Below is a small trained network, with its code and all its weights. Each question gives an input and a target symbol and asks what happens when units are switched off, that is, made to give their printed mean instead of their output.

import numpy as np


def w(rows, s, z=0):
    codes = np.array(rows[::2]) - 128.0
    scale = np.full(codes.shape[1], s)
    scale[-1] = z or s
    return codes * scale


def f(y):
    return np.maximum(y, 0)


def softmax(a):
    e = np.exp(a - a.max(-1, keepdims=True))
    return e / e.sum(-1, keepdims=True)


def log_softmax(a):
    a = a - a.max(-1, keepdims=True)
    return a - np.log(np.exp(a).sum(-1, keepdims=True))


def net(x, mask):
    ids = ['γδζθλξπψω'.index(c) for c in x.split()]
    T = len(ids)
    res = E[ids] + P[:T]
    r = res
    for j in range(2):
        rows = slice(2 * j, 2 * j + 2)
        q, k, v = (r @ M[0][rows].T for M in (Q, K, V))
        z = softmax(np.where(np.tri(T) > 0, q @ k.T / 2**0.5, -1e9)) @ v
        o = O[0][rows]
        res = res + np.where(mask[j], z, o[:, -1]) @ o[:, :-1]
    y = f(res @ A[0][:, :-1].T + A[0][:, -1])
    res = res + np.where(mask[2:6], y, B[0][:, -1]) @ B[0][:, :-1]
    return log_softmax(res[-1] @ U[:, :-1].T + U[:, -1])


Q, K, V, O, A, B = {}, {}, {}, {}, {}, {}
E = w([
[45,18,136,129,189,114,253,171,134,118,80],'γ',
[153,119,179,200,151,167,191,57,70,161,76],'δ',
[127,60,139,53,122,116,215,144,169,98,170],'ζ',
[69,145,175,154,87,135,132,242,174,238,55],'θ',
[156,224,107,90,167,155,148,247,17,173,54],'λ',
[189,153,184,183,18,158,146,85,153,158,174],'ξ',
[167,156,130,16,107,150,119,179,149,113,139],'π',
[101,91,132,96,169,140,154,218,109,132,63],'ψ',
[237,113,110,113,135,185,154,95,44,65,163],'ω',
],0.011)
P = w([
[70,185,155,8,155,10,179,195,111,158,115],'0',
[154,70,62,62,60,128,130,120,105,212,64],'1',
[181,129,124,108,128,148,160,168,154,131,81],'2',
[82,92,100,133,93,73,41,135,73,172,175],'3',
[113,75,83,109,76,115,55,125,90,177,113],'4',
[192,163,132,165,180,149,149,172,199,63,100],'5',
[234,96,56,105,78,179,174,94,162,185,14],'6',
[121,62,85,132,68,121,37,92,91,172,122],'7',
[199,161,117,190,175,165,137,152,190,56,104],'8',
[75,166,158,220,183,105,4,121,114,58,210],'9',
[132,61,81,156,60,146,2,90,88,170,126],'10',
[214,154,124,206,176,187,118,135,202,48,86],'11',
[176,118,64,86,108,159,179,127,148,142,26],'12',
],0.011)
Q[0] = w([
[46,92,141,129,95,68,30,96,27,166,206],'h0',
[135,211,205,194,222,146,134,148,197,32,157],'h0',
[84,49,29,42,27,68,82,66,25,249,116],'h1',
[203,98,141,85,89,182,212,157,171,137,34],'h1',
],0.015)
K[0] = w([
[122,126,118,19,95,74,194,183,156,162,68],'h0',
[211,69,87,185,83,251,136,62,149,138,75],'h0',
[43,164,166,19,165,32,157,214,121,147,159],'h1',
[91,148,173,217,170,149,64,92,90,88,218],'h1',
],0.013)
V[0] = w([
[195,168,157,128,140,96,160,76,38,126,152],'h0',
[149,130,53,57,118,158,90,163,141,63,167],'h0',
[130,179,80,134,189,153,81,188,56,151,56],'h1',
[158,253,139,137,45,121,105,141,174,189,165],'h1',
],0.012)
O[0] = w([
[163,145,154,195,201,178,111,143,136,140,145,110],'h0',
[80,109,62,85,128,168,82,118,100,167,179,164],'h0',
[152,250,52,135,116,92,134,118,175,167,125,110],'h1',
[98,146,95,137,97,192,125,167,180,61,121,1],'h1',
],0.016,0.0029)
A[0] = w([
[83,220,19,127,123,237,132,157,203,98,163,153],'n0',
[134,160,96,102,152,43,138,37,123,254,149,219],'n1',
[79,35,211,86,135,202,133,125,85,114,125,254],'n2',
[47,129,8,106,95,118,120,82,56,167,153,160],'n3',
],0.0078,0.0043)
B[0] = w([
[79,55,158,186,146,103,201,91,80,151,127,211],'n0',
[68,107,84,146,166,178,52,179,77,78,79,228],'n1',
[122,254,122,145,94,101,86,175,68,164,173,253],'n2',
[138,184,178,103,147,140,102,62,186,113,79,198],'n3',
],0.0089,0.02)
U = w([
[145,26,189,132,135,85,101,124,73,91,97,49],'γ',
[201,134,185,137,167,84,125,119,192,126,130,217],'δ',
[145,179,141,116,96,102,123,115,101,183,179,134],'ζ',
[128,111,97,151,36,43,151,128,159,86,118,121],'θ',
[123,148,92,184,147,97,154,114,115,129,153,2],'λ',
[103,123,160,144,103,218,144,177,126,31,147,104],'ξ',
[72,97,252,74,156,182,130,52,164,130,119,131],'π',
[121,175,86,113,125,143,74,125,189,56,113,131],'ψ',
[159,48,63,133,213,194,118,186,173,177,217,191],'ω',
],0.0043,0.007)

Each question gives the input, a string of symbols that net reads in full, and the target symbol t.
The units are the heads (2 rows each of Q, K, V and O) and the neurons (one row each of A and B). Each row of codes is followed by its name. A weight is (code - 128) times the scale printed after its matrix; where a second scale follows, it is the last column's (O, A, B and U).
mask holds one flag per unit, heads first, then neurons. A switched-off unit (its flag False) gives its mean, the last column of its rows in O or B, instead of its output. The means were averaged over made-up inputs and are rounded, as every weight is.
A unit's drop is (log p(t) with every unit on - log p(t) with that unit switched off) / (log p(t) with every unit on - log p(t) with every unit switched off).
most important unit: the unit with the biggest drop
top k neurons: the k neurons with the biggest drops, biggest first
which heads matter: for each layer, one digit per head in row order, 1 if its drop is at least 0.15 and else 0, layers parted by /
drop when u is switched off: that unit's drop, to one decimal
input π θ ζ ζ ζ ω λ ζ ψ λ ζ δ ζ, target λ: which heads matter => 01
input π γ ζ ζ, target π: which heads matter => 11
input ψ ζ ζ δ, target ψ: which heads matter => 01
input ω δ ζ ψ ζ π ψ ζ ζ ζ ψ, target ω: most important unit => h0
input δ π γ, target δ: which heads matter => 10
input ψ ζ ζ ζ ψ γ ζ π δ π θ ψ γ, target π: top 3 neurons => (n3, n0, n2)
input ζ π π, target π: top 2 neurons => (n0, n3)
input ζ ζ ζ ψ, target ζ: top 2 neurons => (n2, n1)
input γ ψ γ ξ ζ, target γ: top 2 neurons => (n1, n2)
input γ π ζ π, target γ: top 2 neurons => (n1, n2)
input ζ θ ψ ψ ω γ θ ζ π, target ω: top 2 neurons => (n2, n3)
input ζ ζ γ ζ δ, target ζ: top 3 neurons => (n2, n1, n0)
input π ψ ζ ψ, target π: top 2 neurons => (n3, n0)
input ζ ζ ζ π ψ ω ψ ψ ζ λ ζ λ θ, target λ: most important unit => n0
input ζ π ζ ψ ψ γ ζ ψ λ, target λ: drop when n0 is switched off => 1.6
input ζ ζ ψ ψ ζ ψ ξ ζ γ ζ, target ξ: drop when h1 is switched off => 1.3
input γ π ψ, target ψ: drop when n0 is switched off => 0.1
input π λ ζ ζ ξ ψ, target ξ: drop when h1 is switched off => 1.4
input π ζ π ζ ψ ω, target ω: top 2 neurons => (n2, n3)
input ζ ζ ψ ξ ψ γ ζ ψ δ ψ γ ζ θ, target ψ: top neuron => (n1)
